(in the rows, 128 means zero)
Each row of numbers belongs to one of the elements below and depends on some of the facts about them. Some rows are named. Which element is each other row?

There are 2 kinds of fact about the elements: Λ, σ.
Λ: is of sort; σ: refers to
bagros: Λ 654; σ gobon
baski: Λ 654; σ lotrel
bedi: Λ 775; σ dratrek
befum: Λ 347; σ zoskes zavu pledul
begol: Λ 654; σ gravi
bestol: Λ 180; σ bonapul
bidras: Λ 775
bonapul: Λ 192; σ dodes gravi
bratidrus: Λ 180; σ zogepen grifa bedi
bratralo: Λ 192; σ greklok
briton: Λ 192; σ brutrak
brotre: Λ 347; σ truple kliluto larok
brotrik: Λ 654; σ sabram
brupevan: Λ 347; σ trive
brutrak: Λ 347; σ gravi
bruvak: Λ 654; σ rostol
deru: Λ 192; σ trafla bedi
dodes: Λ 192; σ klepi
dratrek: Λ 654; σ klepi
drebron: Λ 347; σ gravi
driflor: Λ 347; σ plasuklo puplan
driplen: Λ 347; σ bonapul
drozogim: Λ 180; σ dratrek
drufeni: Λ 192; σ bedi
druken: Λ 775; σ gravi
duflir: Λ 654; σ sabram
dufum: Λ 180
fafa: Λ 775; σ briton druken
fafas: Λ 775
famuk: Λ 192
feni: Λ 347; σ druken
fetur: Λ 654; σ gesti
flafetam: Λ 192; σ griras grifa
flevik: Λ 654; σ fafas soti
fligro: Λ 347
fliki: Λ 347; σ vobal kozalun puplan skilur
flonir: Λ 775; σ pudril
flukos: Λ 775; σ lefluplor
flutu: Λ 180; σ stupus trosti sabram
furema: Λ 347; σ niflom fafa zoskes ziluk
gedreplen: Λ 180; σ dodes flukos
gesti: Λ 347; σ truple tupla saflek
gifak: Λ 347; σ livu trastar klomim
gifi: Λ 654; σ zavu
gobon: Λ 192; σ brutrak
gosi: Λ 775; σ grifa
gostidus: Λ 347; σ brupevan
graklos: Λ 775; σ grofli
gravi: Λ 347; σ klepi dodes
greklok: Λ 180; σ truskom gobon
gridil: Λ 654
grifa: Λ 775; σ plasuklo
grikler: Λ 775; σ plusul soti pleklo
griras: Λ 775; σ brutrak
grofli: Λ 654
grurul: Λ 775; σ trosti brutrak
guklak: Λ 654
kadal: Λ 654; σ gesti
kigok: Λ 347; σ lunum
kisek: Λ 775; σ zavu
klalol: Λ 192
klepi: Λ 654
klesa: Λ 347; σ soti pledul
klikludon: Λ 192; σ klepi
kliluto: Λ 775; σ dratrek ripa dodes
klomim: Λ 654
klukluzan: Λ 654; σ fafas dodes gobon
kozalun: Λ 654
larok: Λ 192; σ trive
lefluplor: Λ 654; σ brutrak
liklisis: Λ 654; σ guklak brutrak trive
limus: Λ 775; σ kisek tivi
livu: Λ 654
loga: Λ 192
loti: Λ 192; σ fafa feni
lotrel: Λ 347
lugen: Λ 347; σ lunum
lunum: Λ 180
mevon: Λ 775; σ bonapul
mistal: Λ 192; σ plebruvol
nefe: Λ 775; σ truple
neska: Λ 654; σ skedri liklisis
niflom: Λ 775; σ sibul
nogin: Λ 347; σ guklak fafas
nuflu: Λ 180; σ klikludon dratrek
pafu: Λ 654; σ stutresu
peskek: Λ 180; σ klalol
pestur: Λ 180
piflaga: Λ 775; σ tobras
piplim: Λ 654; σ flafetam
plafam: Λ 654
plagu: Λ 192; σ tisu truskom
plastuk: Λ 192; σ drebron triklan
plasuklo: Λ 775; σ mevon driplen
plebruvol: Λ 192; σ bidras triklan
pledul: Λ 654; σ totros
pleklo: Λ 775
plepul: Λ 347
pleze: Λ 192; σ drebron fafas ziski
pline: Λ 180; σ plagu
plistem: Λ 347; σ zivu
plobru: Λ 654
plusul: Λ 192; σ kozalun
podos: Λ 775; σ pleze
pogrum: Λ 775; σ griras zufla sosko
poste: Λ 347; σ klikludon zogepen
pudril: Λ 192
pudris: Λ 180; σ plusul liklisis
puplan: Λ 654
rarim: Λ 192; σ sadrem dodes
razas: Λ 775
ripa: Λ 192
rostol: Λ 654
sabram: Λ 654; σ fligro
sadrem: Λ 347
saflek: Λ 180; σ druken
sibul: Λ 347; σ guklak fafas
siskul: Λ 654; σ loga plafam
sivom: Λ 654; σ tisu liklisis bratidrus
skedri: Λ 347; σ klikludon kozalun
skefun: Λ 654; σ neska plasuklo
skilur: Λ 654; σ nogin
skozokir: Λ 192; σ briton skilur
skunon: Λ 192; σ trive
sosko: Λ 192; σ flukos
soti: Λ 775
stasan: Λ 775; σ brutrak
stazu: Λ 775; σ stupus pleze
stostul: Λ 347; σ tivi
stupus: Λ 775; σ skilur
stutresu: Λ 180; σ druken sabram
suta: Λ 654; σ tekle sabram
tegrik: Λ 654
tekle: Λ 654
tetru: Λ 347; σ flutu
tiklos: Λ 654; σ stupus
tisu: Λ 775; σ lefluplor
tivi: Λ 180; σ brutrak stasan trive
tobras: Λ 347; σ driplen bratralo
totros: Λ 347; σ bedi
trafla: Λ 347; σ pleklo
trafo: Λ 654; σ pudril vobal brutrak gridil skilur
trastar: Λ 192; σ liklisis
treklamuk: Λ 180; σ tekle skozokir
trigrer: Λ 347; σ truple
triklan: Λ 775
trive: Λ 180; σ totros
trosti: Λ 347; σ dratrek greklok
truple: Λ 654
truskom: Λ 192
tupla: Λ 654; σ kozalun
vabem: Λ 654; σ puplan trafla
veso: Λ 180; σ livu
vigra: Λ 192; σ grifa fafas kadal
vobal: Λ 775
vomek: Λ 347; σ dratrek grifa
vubre: Λ 192; σ grifa tivi
vutebo: Λ 180; σ totros
vutre: Λ 775; σ klepi nefe
zaklil: Λ 775; σ rarim bonapul plobru
zanopan: Λ 654; σ limus plepul
zavu: Λ 654; σ mevon skilur
ziluk: Λ 180; σ pestur
ziski: Λ 180; σ fligro bonapul grofli bagros
zivu: Λ 180; σ lotrel vomek kisek
zogak: Λ 192; σ nefe
zogepen: Λ 347
zonor: Λ 347; σ gostidus
zonuplil: Λ 347
zoskes: Λ 347; σ vobal
zufla: Λ 347

Named rows:
[101 153  95  86 100 154 127 142 100  93 157 138 204 101 119 184 116 174
 105 115 102  61 143 156 115 160] : brutrak
[121 164  96  92 105 170 139 138  99 108 139 156 207  92 114 183 114 153
 131 134 120  84 119 167 109 145] : driplen
[114 150 106  92 117 174 142 118  96 114 149 167 192  96  97 172 111 164
 133 129 120  89 122 163 113 149] : vomek
[163 156  87  87 114 137 131  96  84 132 139 145 187 107 120 135 103 143
 173 123  94  98 124 131 154 139] : skefun
[137 148  82  95 148 143 129 124 105 122 192 172 163 102 135 153  96 164
 159 142  75 134 128 148 120 144] : drufeni
[122 148  96  88  98 156 142 131 108  98 150 147 218  99 117 197 114 153
 124 143 110  69 127 163 118 152] : gravi
[104 143  95  81 114 150 150 120 106 110 134 149 220 107 121 149 104 165
 136 132 108  94 114 168 121 144] : sibul
[133 133 100  99 132 169 137 139 106 107 131 144 205 103 104 147 101 173
 126 144 121 103 107 168 128 147] : kigok
[183 145  83  82 103 138 132  94  87 128 138 140 193 111 122 148 107 138
 174 139  76  82 122 140 163 131] : klukluzan
[174 151  85  67 135 149 113 103  78 123 138 128 177 117 124 143  96 154
 152 162 104  95 132 130 177 150] : duflir
[113 140 102 114  87 110 115 164  84  94 187 154 174 119 120 135 116 185
 150 141  92  83 124 140 173 147] : tisu
[103 145  86  89 123 167 129 138 101 105 142 147 193  97 106 174 111 172
 108 122 122  90 128 156 121 157] : plepul
[108 123  96  71 117 163 160  99 108 111 128 153 208 116 109 134 102 164
 138 138 107  95 108 169 131 147] : furema
[133 138  83  86 140 140 129 166  70 120 202 139 191 109 106 136 114 135
 183 123 117  92 126 163 124 136] : bratidrus
[136 127  94 112  80 123 152 148  88 106 151 178 179 121 103 147 117 152
 175 169  95 102 108 153 176 132] : zaklil
[161 121  82  73 127 126 127  88  99 119 146 143 210 114 117 162  94 145
 158 140 116  93 125 117 165 145] : fetur
[163 154  88  83 119 125 121 104  81 130 147 138 199 108 128 142 103 149
 165 120 100  98 126 121 155 144] : neska
[145 140  69  94 131 141 120 132 119 118 195 165 174 100 137 193 104 147
 139 145  79 113 144 140 124 145] : ripa
[143 118  69  85 141 150 129 175  79 113 176 124 198 112 107 139 111 130
 167 135 127 104 120 159 137 142] : peskek
[174 150  96  93 125 133 121  96  83 135 153 138 182 110 123 124 105 159
 171 118  69  94 120 135 162 136] : sivom

Name these rows:
No name comes twice in this set of rows, the named rows included.
[161 120  73  93 119 148 139 160  86 114 189 132 195 117 103 148 120 115
 177 135 101  82 123 170 133 133] | gedreplen
[ 86 147  83  96  71  93 122 171  94  82 166 164 202 113 140 173 111 171
 141 148 128  87 131 127 170 156] | fafas
[117 136  98  91  90 122 140 148  84 101 152 170 170 127 118 134 111 172
 171 175 108 104 107 151 186 140] | stazu
[153 136  67  77 119 154 138 171  72 119 170 132 194 117 117 146 118 116
 181 155 115  89 120 174 140 130] | ziski
[176 160  81  82 107 137 112 111  81 123 134 126 184 112 132 161 108 141
 156 141  86  83 136 132 164 139] | bagros
[124 142  95 101 113 158 130 144 107 101 145 139 203 101 111 173 115 165
 111 125 102  78 126 164 116 152] | zufla
[116 123  90 106  96 116 125 164  91 100 160 165 181 120 116 147 107 175
 152 156 122 103 116 133 176 150] | razas
[178 139  81  84 106 140 129 100  92 127 138 135 194 113 122 161 106 137
 159 136  95  83 130 129 163 142] | begol
[127 155 110  80 130 173 136 124  87 109 141 148 191 110 114 154 103 176
 135 159 118  90 114 176 132 146] | tetru
[143 146  63  95 111 136 122 146 117 111 190 161 181 102 143 207 110 136
 138 147  72 102 151 143 118 147] | dodes
[ 95 141  96  73 119 165 159 108 101 121 131 165 200 105 104 135 104 168
 141 133 118 106 112 167 125 151] | befum
[144 153  60  90 111 146 138 146 112 115 175 162 172 100 141 195 111 136
 146 152  70 116 146 152 128 143] | bonapul
[138 130  72  92 145 138 129 125 115 123 191 165 160 108 132 144 100 164
 146 130  61 129 131 148 127 145] | skunon
[155 158  86  75 127 137 124  98  81 134 131 148 194 106 128 125  91 156
 175 131 114 111 119 125 158 145] | vabem
[111 145  56  74 125 137 118 140 112 114 180 151 165 108 148 172 103 163
 126 135  72 120 151 137 131 154] | pudril

Now the same elements, written a new way:
Named rows:
[ 97 100 143 161 182  73 118 106 126  90 146 125 111 153 162 124 154 100
 165 148  85 141 111 156 135 141  96 156 141  88 108  80 132 100 162 141
 140 146 100 127 133 134 100 133  78 152  88 139 125 104 116  55] : fafa
[102 108 143 197 180  77 162 125 123 102 119 134  84 149 155  81 149 111
 132 171  88 153 115 155 113 120  82 129 117 102  88  62 102  96 163 189
 127 150  76 159 110 124 131 117  99 165  80 145 124 151  98  71] : fetur
[106 119 151 190 181  80 152 128 132 106 124 125  89 157 155  87 155 117
 146 178  83 150 112 138 108 121  76 149 116 103 104  67 112 106 160 185
 122 138  84 161 113 117 121 126  98 169  77 155 124 152 105  81] : tegrik
[112 186 121 158 148 105 142 170 168 122  42  99  69 160 159 113 182 168
 158 196 121 124 103  84 150 146  90 130  95 104 177  76 146 128 124 214
 113 122 145 127 105 156 143 108 144 165  84 202 111 162  80  90] : plafam
[100  99 139 158 185  72 115 109 128  87 142 126 109 155 160 125 146 105
 173 155  82 146 110 155 129 142 101 159 146  93 113  75 133  95 163 142
 139 146  95 131 135 131 103 129  80 146  93 139 125 108 116  56] : grifa
[149 105 177 150 195 108 170 138 117  99 126 132 138 123 142  75  93  82
 122 161  84 100 173 175 111 133  95 151 142 103 150  15 142  44 177 166
 135 155  90 121 136 124 129  93 115 130 140 115 154 178  79 101] : zonor
[111 102 150 170 180  86 124 112 104  94 132 132 106 129 120 131 163 107
 117 155  95 143 154 153 107 119  96 165 134  99 114  58 134  86 145 148
 124 135 103 149 121 110 107 133 107 151 100 141 149 158 110  79] : tobras
[113 103 153 168 181  88 125 112 105  95 133 131 108 129 121 127 161 105
 119 155  93 140 155 152 106 119  95 167 134  98 115  58 135  86 146 148
 124 135 104 146 123 109 106 133 108 150 100 142 150 159 110  82] : sibul
[ 77 115 157 189 195 115 179 115 121 117 123 115 126 135 143 124 147 122
 155 176 102 147 150 139 133 128 101 178 138  92  77  81 115 111 177 151
 127 129  96 130 113  98  90 130 109 163  87 129 146 119 115  86] : saflek
[ 72 114 156 193 191 114 178 112 117 118 124 116 124 132 144 126 154 120
 148 174 105 147 152 140 137 127 100 174 135  91  70  86 113 114 175 150
 128 130  99 129 111  99  89 132 108 167  82 128 146 115 116  83] : stutresu
[ 96  91 132 164 183  68 121 106 122  85 137 132 103 147 159 121 142  98
 161 150  87 148 112 169 130 142 106 143 149  94  99  72 126  87 165 144
 143 154  90 128 132 137 112 121  81 145  95 131 125 108 112  49] : pogrum
[ 92  90 132 164 177  64 124 103 117  88 135 131 102 140 161 126 145  90
 152 148  90 144 115 169 132 144 105 140 145  92  89  75 123  86 161 144
 144 153  93 124 132 142 112 121  81 148  87 129 122 105 111  46] : podos
[114 108 139 159 192  82  97 122 117  80 129 130 100 148 102 155 160 138
 156 176  79 165 141 132  86 120 106 197 146 109 141  54 145  86 140 149
 111 122  89 168 126  95 107 138 109 136 108 152 148 162 118  88] : lotrel
[100 100 142 158 183  73 116 106 129  89 145 125 111 156 162 121 148 101
 171 152  82 143 110 157 131 142  99 160 145  91 111  77 132  97 163 141
 139 145  98 129 135 131 101 130  80 148  92 140 126 107 117  57] : tisu
[ 98  99 140 159 183  72 115 108 128  88 144 126 110 155 160 125 149 103
 171 152  83 145 109 155 131 142  99 159 145  91 112  77 133  96 163 141
 139 145  96 130 135 132 102 131  80 148  91 139 125 107 116  55] : mevon
[103 115 161 107 172  22 109 105 121 116 123  97 127 126 181 180 134  62
 175 180  74 123 130 113 105 170  99 218 131 104 105  69 137  81 146 138
 126 106 115 124 150 150  96 127 100 154  52 141 104 102 110  80] : bidras
[ 77 112 143 185 201 109 164 120 125 105 116 119 116 143 131 139 139 140
 175 191  94 165 143 135 117 129 114 188 150 102  88  75 119 102 175 155
 121 127  80 142 117  89  99 125 111 149  96 130 146 122 121  88] : zivu
[101 108 137 196 181  75 158 125 124  98 117 135  80 150 151  85 146 116
 138 176  86 158 112 155 108 120  86 132 122 105  90  60 102  93 163 189
 125 150  73 163 110 122 134 116  99 161  82 145 124 152 100  71] : piplim
[147 113 180 148 195 108 156 136 121 101 133 126 140 132 140  86 109  92
 132 163  82 105 168 160 109 131  89 168 138 100 159  26 149  59 171 160
 129 144  98 128 135 116 116 108 113 135 131 127 153 175  88 106] : gostidus
[ 81 126 171 185 197 125 171 117 130 120 137 107 138 148 146 125 161 130
 166 177  98 141 148 123 137 126  89 198 129  86  96  90 124 127 176 147
 122 118 106 132 115  91  74 146 106 169  82 139 147 116 121  95] : pestur

Rows to name:
No name comes twice in this set of rows, the named rows included.
[ 79 115 155 186 196 115 177 117 124 114 122 116 125 138 142 123 142 124
 162 182  99 149 150 139 128 128 104 181 142  95  82  78 118 106 179 153
 126 128  93 131 116  95  92 126 109 159  92 129 147 122 116  89] | bratidrus
[107  90 175 215 200 150 149 139 157 113 137  50 137 128 123 182 173 134
 134 207 112 117 164 115  79 197  99 129 149  96 106 105 139 199 200 166
 156  68  56 137 134 107  93 152 115 166  59 143 184  85 166 131] | lunum
[ 72 105 146 195 192 109 183 112 113 114 115 122 117 126 141 125 141 117
 145 175 106 152 153 153 131 129 110 161 142  96  62  76 107  99 178 155
 130 138  88 129 111 104 101 118 110 159  89 120 146 119 112  79] | bestol
[ 85 106 153 177 205  81 102 117 135  87 153 119 117 153 110  60 157 144
 124 138  54 157 142 119 126 142  95 191 114  54  83  52  82  86 112 134
 109 120 119 133 138 120  98 133 151 176 113 155  80 125 103 103] | klalol
[ 76 114 156 189 195 115 176 115 121 116 123 116 125 137 142 125 148 124
 157 179 101 148 150 139 131 127 102 179 139  93  78  82 116 111 176 152
 126 128  95 131 114  96  90 129 109 162  88 130 146 119 117  87] | greklok
[ 75 106 148 192 191 111 185 112 117 114 113 122 118 128 143 116 136 114
 151 178 104 150 153 154 126 128 110 164 150  98  65  74 110  98 180 155
 131 138  89 127 116  98 101 116 110 157  94 122 148 125 115  84] | pudris
[ 97  91 134 163 182  70 124 106 123  87 137 130 105 146 160 117 139  96
 161 150  86 145 113 170 130 142 104 142 149  94  99  70 126  86 166 144
 144 154  91 125 135 136 112 119  80 144  96 131 125 109 112  51] | grikler
[105 118 150 189 181  81 153 125 132 104 125 127  90 159 157  82 154 117
 147 178  82 151 112 140 108 119  76 150 119 103 103  66 111 106 161 185
 121 140  84 162 115 114 120 126  96 168  80 156 125 153 106  81] | neska
[ 86  98 150 151 168  65 108 143  98 135 102 128 110 124 127 107 132  87
 118 188  86 164 145 129 103 153 101 170 126 101  65  76  97  70 149 148
 121 122  98 130 121 124 118 121 124 165  74 105 104 123 109  79] | plastuk
[108  94 144 176 178  85 133 110  97  93 127 137 101 119 120 125 157 100
 106 151  98 143 157 166 109 120 101 147 136 100 101  55 128  77 147 150
 129 144  98 144 119 116 115 124 108 149 102 132 149 158 106  72] | furema
[107  89 126 171 185  76 116 116 102  78 116 143  87 127 104 144 145 120
 128 168  90 165 149 163  89 121 117 157 151 111 109  46 129  66 145 155
 122 142  78 158 122 109 128 117 111 132 112 133 149 163 109  73] | plistem
[ 95 124 156 172 151  76 136  85 150 121 111 113  77 163 178  46 171  83
 171 192  76 150 118 133  70  98  65 180 169 116  79  84 117 125 143 166
 119 133 121 159 135  57  98 124  92 188  84 202 138 181 150 110] | livu
[104 167 102 170 143  96 156 165 154 117  27 112  54 143 156 108 167 156
 136 191 129 131 107 111 149 148 105  94 104 108 149  66 131 108 128 221
 122 140 131 122 101 168 165  87 146 158  90 184 112 164  72  75] | siskul
[104 127 160 188 182  83 145 125 134 110 136 119  98 165 158  92 172 122
 149 173  83 147 109 125 116 119  66 165 105  96 111  77 116 122 156 179
 118 129  94 164 112 114 106 143  95 177  66 164 123 145 108  83] | grofli

